Each row has a hidden value. The values are split into ranges, and the group after each row names the range that its value falls in. Each part has its own value, ranges and names.
[-55, -25, -110, 64, 121, -44, 147, 29, 0, 158, 35, -49, -14, 2, -8, 23, -31, 95, 7, -80, 5, 25, 131, 33, -1, 8, -49, 28, -9, -92, 100, -38, -14, -6, -27, 4, 75, 23, -15]
Cr
[158, 21, 26, 135, -126, -29, 103, -21, -224, 8, 19, 255, -69, 155, 45, -121, -178, -132, 224, 162, 144, -120, -187, 149, 79, 38, -34, 83, -40, -23, 50, -6, -42, -94, 18, 29, -166, 91, -103]
FT
[150, -105, -77, 221, 132, -77, 117, -107, -101, 243, 38, 7, -44, 120, 9, -68, -90, -212, 56, 2, -151, -46, -141, 170, 107, 214, 41, 28, 60, -361, 58, -75, -41, -45, -139, -58, -94, 17, 86]
RR
[144, 67, -35, 3, -10, -30, 109, 4, -155, 140, 61, 43, 2, -10, 20, -93, -41, -26, 58, 0, -62, -36, -106, 60, 75, 67, 31, 29, 112, -175, -53, -31, 3, -72, 26, -31, -18, 116, -106]
ZT
[-71, -155, -19, 254, 176, -68, 146, -4, 88, 168, 60, -80, 38, -84, 24, 90, -111, -21, 10, -5, 82, -87, 57, 45, -31, 79, -31, -44, 7, -126, 104, 131, 12, 104, -122, -17, -63, -102, 87]
Cr
[-29, 10, -63, -4, 81, -6, 185, 71, -2, 92, 47, -64, -37, -44, 17, 37, -56, 75, -66, -59, -72, 35, 115, -11, -44, -26, -72, 28, 30, -89, 28, -28, -33, -44, 8, -47, 45, 14, 9]
RR
[-9, 52, 58, -19, -2, 31, 168, -62, -138, 143, 9, 15, -132, 6, -63, 24, -133, 38, 0, 52, 62, 51, 75, -133, 28, -178, 67, 72, -59, 96, 53, 7, 20, -8, -76, -99, -118, 10, 60]
BH
[189, -161, 173, 393, -6, -78, 43, -4, -98, 105, 119, 85, 114, -52, 114, -44, -266, -278, 105, 201, 156, -310, -316, 170, 7, 168, 26, -29, 125, -210, -49, 234, 81, 63, -154, 6, -228, -162, 87]
ZT
[-158, 140, -26, 276, 113, 16, 21, -104, 52, 397, -274, -42, 136, -150, -76, -232, -31, -126, 224, -94, 98, -141, 275, 274, -41, 56, 4, -77, -32, -84, 144, -297, 75, 94, 34, -14, 21, -115, -19]
CG
[-45, -480, 7, 119, 371, -191, 344, 63, 249, -106, 322, -233, -98, -116, 135, 523, -46, 94, -193, 15, -163, 102, -31, -252, 6, 264, 5, -126, 141, -203, -46, 447, -36, 170, -183, -180, -111, -10, 183]
Gp
[16, 7, -80, -10, 83, -55, 132, 68, -55, 101, 31, 8, 24, 21, 42, 5, -5, 75, 38, -64, -47, 15, 72, 46, -3, 77, -42, 22, 75, -118, -8, -111, 23, -53, 12, -45, 97, 65, -35]
RR
[27, 29, 95, -37, 6, -23, 157, 3, -95, -3, 51, 20, -67, 15, 7, 16, -58, 14, 57, -55, -74, 30, 11, -66, 17, -57, 72, 30, 105, 10, -59, -27, 45, -17, 43, -70, 55, 57, -13]
ZT
[-36, 12, 108, -6, -2, -12, 143, 125, -27, -3, 50, -3, 55, -155, 73, 85, -109, 106, 9, 59, 123, -56, 90, -77, -90, -63, -37, -18, 75, 101, -77, 75, 91, 36, 34, -63, -7, -47, -15]
BS
[-79, 34, -211, 11, 43, 45, 240, 10, -32, 119, 199, 156, 57, 126, -30, 36, -65, 136, -40, -216, 160, -90, -82, -135, -113, -191, -129, 68, 20, -95, 159, 215, -118, -90, -187, -53, -70, 124, 70]
Cr
[-68, -57, -12, 171, 172, -59, 104, 21, 70, 212, -53, -158, 20, -128, 11, 7, -53, -11, 9, -26, -49, -12, 198, 117, -12, 100, -13, -37, 18, -130, 55, -99, 49, 72, -4, -15, 69, -104, 28]
CG
[78, -26, 54, 190, -51, -48, 115, -27, -112, 2, -96, 143, -134, 66, 45, -86, -170, -162, 245, 213, 74, -53, -9, 218, 88, 119, -45, 32, -109, 11, 83, -106, -52, -27, 108, 30, -153, 27, -115]
BS
[77, 64, 227, 20, -141, 63, 143, -123, -275, 73, 70, 109, -211, 101, -98, -24, -266, -64, 24, 123, 130, -7, -101, -197, 58, -349, 166, 150, -70, 208, 39, 123, 51, -19, -136, -64, -199, -36, 120]
ZT
[271, 357, -267, -757, -313, -18, 134, 285, -585, -197, 242, 393, -128, 446, 55, -86, 127, 574, 39, -107, 3, 280, -83, -213, 119, -264, -89, 357, 81, 172, -160, -285, -5, -473, 208, 56, 394, 581, -405]
FT
[-45, 17, -116, 34, 36, 35, 209, 63, -9, 115, 92, -18, -68, -19, -13, 27, -121, 95, -105, -27, 49, -5, 73, -38, -63, -139, -134, 70, -68, -55, 131, 103, -109, -66, -48, 1, -60, 12, 12]
CG
[60, 84, -69, -97, 7, -8, 153, 73, -113, 100, 51, 13, -6, -43, 29, -14, -24, 104, -8, -13, -38, 33, 35, -20, 11, -1, -37, 35, 71, -78, -45, -53, -6, -81, 50, -59, 21, 113, -95]
BS
[32, 7, -3, -9, 79, -94, 55, 14, -137, 189, 12, 59, 112, -6, 35, 18, 6, 110, 136, 8, 129, -30, 39, -18, 48, 101, 83, -7, 103, -21, -69, -95, 172, 32, -75, -94, 41, 60, -27]
RR
[-146, -67, 166, 304, 218, -34, 129, -110, 187, 232, -157, -172, 105, -316, -1, 27, -57, -201, 132, -23, -38, -117, 183, 93, -51, 177, 101, -206, 118, -104, -18, -34, 106, 234, 0, -167, -108, -173, 98]
BS
[44, 504, -76, 18, -290, 148, -109, 39, -370, 388, -252, 296, 198, 66, -77, -541, -129, 3, 253, -7, 359, -241, 108, 310, -76, -270, -106, 173, -89, 89, 103, -449, 100, -210, 82, 120, 75, -4, -175]
RR
[46, 62, -17, -22, -45, 18, 142, 21, -168, 150, 97, 119, 29, -29, 4, 20, -126, 103, 14, 88, 230, -76, -64, -123, -9, -118, -10, 49, 0, 45, 7, 143, 30, -33, -119, -83, -180, 61, -9]
BH
[70, -83, 217, 150, 142, -147, -36, 90, -36, 174, -195, -303, -42, -243, 83, -21, -74, -69, 63, 219, -181, 81, 321, 255, 110, 276, 115, -41, 50, -55, -135, -374, 243, 117, 169, 23, 206, -225, -53]
BH
[-43, 72, 177, -42, -102, 1, 107, 214, -44, -79, 86, 54, 141, -248, 108, 78, -130, 194, 41, 108, 296, -145, 61, -115, -138, -138, -60, -31, 104, 234, -139, 189, 152, 57, 94, -16, -1, -49, -111]
ZT
[93, 0, 109, 16, -18, -31, 107, 98, -120, 18, 106, -1, 28, -40, 71, 7, -120, 10, -19, 21, -19, -57, -50, -11, -31, -27, 13, 41, 142, -53, -106, 25, 88, -32, 0, -25, 62, -39, 15]
FT
[-28, 13, -87, 23, 101, -42, 138, 11, -30, 174, 6, 3, 30, -30, 7, 12, -8, 79, 55, -45, 33, -1, 92, 13, 9, 56, -17, -6, 33, -84, 33, -56, 19, -2, -27, -68, 5, 64, -32]
Gp
[89, 32, 39, -45, -49, -9, 134, 107, -154, 7, 146, 81, 41, 17, 67, 18, -114, 73, -22, 2, 53, -62, -87, -68, -49, -80, -27, 67, 123, -28, -83, 70, 53, -78, -37, -43, 21, 30, 6]
ZH
[68, 64, 60, -59, 34, -104, 42, -23, -174, 135, 14, 133, 160, -20, 38, -23, 67, 79, 250, -45, 114, -62, -55, -37, 79, 132, 168, -52, 217, -8, -161, -89, 213, 49, -7, -127, 57, 155, -110]
ZT
[-15, 124, 97, 139, -4, 16, 56, -33, -70, 205, -118, 37, 115, -131, -4, -148, -86, -103, 167, -1, 88, -141, 71, 123, -37, 7, 41, -44, 81, -25, -24, -134, 104, 41, 38, -61, -30, -58, -25]
ZH
[49, -9, -162, -88, 153, -165, 98, 278, 66, -55, 75, 9, 309, -97, 230, 20, 205, 155, 122, -222, -185, -56, 44, 205, -77, 429, -148, -121, 385, -331, -238, -208, 88, -65, 226, -37, 388, 179, -230]
ZH
[22, -29, -63, 67, 83, -58, 114, 9, -86, 141, 31, 11, -35, 101, 4, -16, -60, 24, 42, -46, -22, 13, 54, 63, 29, 28, -10, 67, 9, -106, 66, -106, 18, -46, -57, -7, 72, 19, 26]
CG
[111, 291, -360, -546, -142, -28, 130, 212, -389, -16, 112, 267, -93, 370, 5, -99, 152, 508, 57, -168, 10, 253, 104, -79, 89, -166, -134, 281, -18, 80, 7, -352, -41, -372, 160, 69, 376, 467, -337]
CG
[89, 97, -54, -97, -62, -10, 106, 102, -206, 81, 79, 116, 21, 74, 39, -47, -72, 126, 21, 7, 80, -17, -18, -14, -7, -71, -51, 106, 49, -14, -32, -67, 39, -128, -11, -16, 51, 90, -59]
BH
[19, 66, -56, -13, 21, -14, 154, -6, -89, 115, 0, 86, 14, -22, 12, -24, -24, 35, 110, -8, 44, -20, 13, 6, 21, 38, -11, -7, 45, -50, -2, -43, -5, -30, 22, -88, -68, 123, -83]
BS
[-16, 9, -109, 64, 80, -24, 136, -4, -61, 197, 55, 39, 30, 41, -13, -14, -52, 61, 28, -72, 75, -40, 26, 6, -9, -18, -33, 39, 13, -103, 84, 2, -4, -29, -102, -37, -12, 43, 22]
CG
[52, -80, 153, 100, 55, -57, 149, -79, -94, 14, 37, 28, -99, 85, 7, 37, -112, -125, 103, -12, -98, 7, -46, -21, 50, 17, 129, 22, 93, -36, -31, -31, 62, 26, -46, -94, -10, -13, 100]
FT
[22, 2, 14, 21, 65, -57, 91, 86, -68, 111, -2, -48, 20, -48, 50, 3, -55, 59, 21, 16, -19, 6, 118, 58, -4, 56, -12, 22, 61, -57, -39, -126, 86, -14, 26, -25, 102, -27, -17]
RR
[248, 183, -276, -567, -219, -38, 165, 258, -488, -139, 274, 301, -190, 431, 59, 8, 20, 494, -63, -1, 29, 254, -84, -193, 111, -220, -132, 353, -29, 104, -49, -143, -60, -414, 68, 68, 247, 440, -263]
RR
[12, 122, -94, -114, -69, 56, 220, 30, -142, 33, 183, 242, 90, 78, 10, 11, -53, 126, 34, -136, 169, -105, -164, -182, -94, -177, -64, 48, 116, -11, -9, 185, -46, -108, -99, -123, -108, 191, -10]
ZH
[-61, 2, -94, 70, 100, -26, 148, 12, -4, 171, 21, -3, 20, -15, -7, 8, -40, 70, 33, -69, 56, -23, 100, 18, -22, 0, -47, 10, 2, -77, 87, -16, -7, 0, -49, -36, 6, 26, 0]
CG
[54, 59, -158, 111, 14, -30, 55, 162, -54, 236, 67, 64, 249, -153, 101, -82, -66, 100, 25, 55, 244, -219, -41, 148, -73, 114, -172, -20, 71, -186, 0, 74, 29, -41, -40, 31, -54, 11, -124]
Gp
[-58, 158, -170, -112, -42, 85, 242, 3, -101, 103, 143, 247, 94, 74, -28, -3, -33, 153, 31, -180, 206, -100, -98, -189, -116, -212, -100, 42, 60, -4, 67, 166, -88, -109, -121, -140, -141, 208, -2]
BH
[201, 110, -209, -115, 139, -75, 138, -171, -197, 256, -51, -40, -176, 233, -85, -213, 173, -128, 105, -265, -567, 231, -27, 176, 258, 236, 159, 74, 166, -458, -18, -472, -86, -184, 103, -85, 219, 313, -124]
ZT
